Below is a small trained network, with its code and all its weights. Each question gives an input and a class and asks what happens when units are switched off, that is, made to give their printed mean instead of their output.

import numpy as np


def w(rows, s, z=0):
    codes = np.array(rows[::2]) - 128.0
    scale = np.full(codes.shape[1], s)
    scale[-1] = z or s
    return codes * scale


def norm(h):
    return h / np.sqrt((h * h).mean(-1, keepdims=True) + 1e-5)


def f(y):
    return np.maximum(y, 0)


def log_softmax(a):
    a = a - a.max(-1, keepdims=True)
    return a - np.log(np.exp(a).sum(-1, keepdims=True))


def net(x, mask):
    res = np.array(x, float).reshape(1, 2) / 4 @ E
    u = 0
    for l in range(2):
        y = f(norm(res) @ A[l][:, :-1].T + A[l][:, -1])
        res = res + np.where(mask[u : u + 5], y, B[l][:, -1]) @ B[l][:, :-1]
        u += 5
    return log_softmax(norm(res)[-1] @ U[:, :-1].T + U[:, -1])


A, B = {}, {}
E = w([
[94,139,186,155,108,184,209],'x0',
[168,225,133,163,60,2,155],'x1',
],0.0077)
A[0] = w([
[253,211,117,213,113,26,98,207],'L0N1',
[141,69,49,95,132,141,62,167],'L0N2',
[105,66,150,200,143,154,172,89],'L0N3',
[182,48,71,36,228,145,60,8],'L0N4',
[130,151,176,241,126,117,121,125],'L0N5',
],0.0079,0.0016)
B[0] = w([
[232,206,163,254,107,43,253,250],'L0N1',
[105,72,234,79,208,209,137,192],'L0N2',
[90,188,162,145,58,94,146,158],'L0N3',
[69,92,62,46,147,25,77,217],'L0N4',
[130,12,102,79,186,125,160,159],'L0N5',
],0.0085,0.012)
A[1] = w([
[88,33,111,2,215,116,72,73],'L1N1',
[78,158,204,19,233,119,43,6],'L1N2',
[165,93,121,72,179,69,89,127],'L1N3',
[200,76,165,159,183,93,125,108],'L1N4',
[110,92,179,110,75,170,211,56],'L1N5',
],0.0072,0.0026)
B[1] = w([
[53,9,25,7,147,27,216,254],'L1N1',
[89,128,122,64,134,85,101,215],'L1N2',
[71,182,122,162,41,171,148,185],'L1N3',
[131,100,109,132,157,150,144,178],'L1N4',
[150,157,115,119,120,147,32,166],'L1N5',
],0.011,0.0092)
U = w([
[197,97,91,161,206,161,81,3],'0',
[49,27,99,35,163,81,162,165],'1',
[106,171,207,134,75,215,37,156],'2',
[212,160,175,210,132,57,245,188],'3',
],0.012,0.0053)

Each question gives the input, the list of numbers given to net, and the class t.
The units are the neurons (one row each of A and B). Each row of codes is followed by its name. A weight is (code - 128) times the scale printed after its matrix; where a second scale follows, it is the last column's (A, B and U).
mask holds one flag per neuron, layer by layer. A switched-off neuron (its flag False) gives its mean, the last column of its row in B, instead of its output. The means were averaged over made-up inputs and are rounded, as every weight is.
A unit's drop is (log p(t) with every unit on - log p(t) with that unit switched off) / (log p(t) with every unit on - log p(t) with every unit switched off).
The circuit of an input: a set's keep is (log p(t) with only the set's units on - log p(t) with every unit switched off) / (log p(t) with every unit on - log p(t) with every unit switched off). Starting from all 10 units, units are removed one at a time, each time the one whose removal leaves the highest keep (on an exact tie, the one counted first), for as long as the keep stays at least 0.8.
units of the circuit, in order: the units of the circuit, biggest drop first
top k neurons: the k neurons with the biggest drops, biggest first
drop when u is switched off: that unit's drop, to one decimal
input [-6,1], class 3: units of the circuit, in order : L1N1
input [8,-2], class 2: units of the circuit, in order : L1N1, L0N1, L0N4
input [-8,2], class 3: top 2 neurons : L0N1, L1N1
input [7,1], class 2: units of the circuit, in order : L1N1, L0N4, L0N1
input [5,-2], class 2: top 3 neurons : L1N1, L0N4, L0N1
input [4,-3], class 2: top 3 neurons : L0N4, L1N1, L0N1
input [7,-4], class 2: top 3 neurons : L1N1, L0N4, L0N1
input [7,-7], class 2: top 3 neurons : L0N4, L1N1, L0N3
input [7,-6], class 2: drop when L0N1 is switched off : 0.2
input [-3,1], class 3: drop when L0N3 is switched off : 0.0
input [3,-1], class 2: drop when L0N4 is switched off : 0.8
input [2,-1], class 2: drop when L0N1 is switched off : 0.6
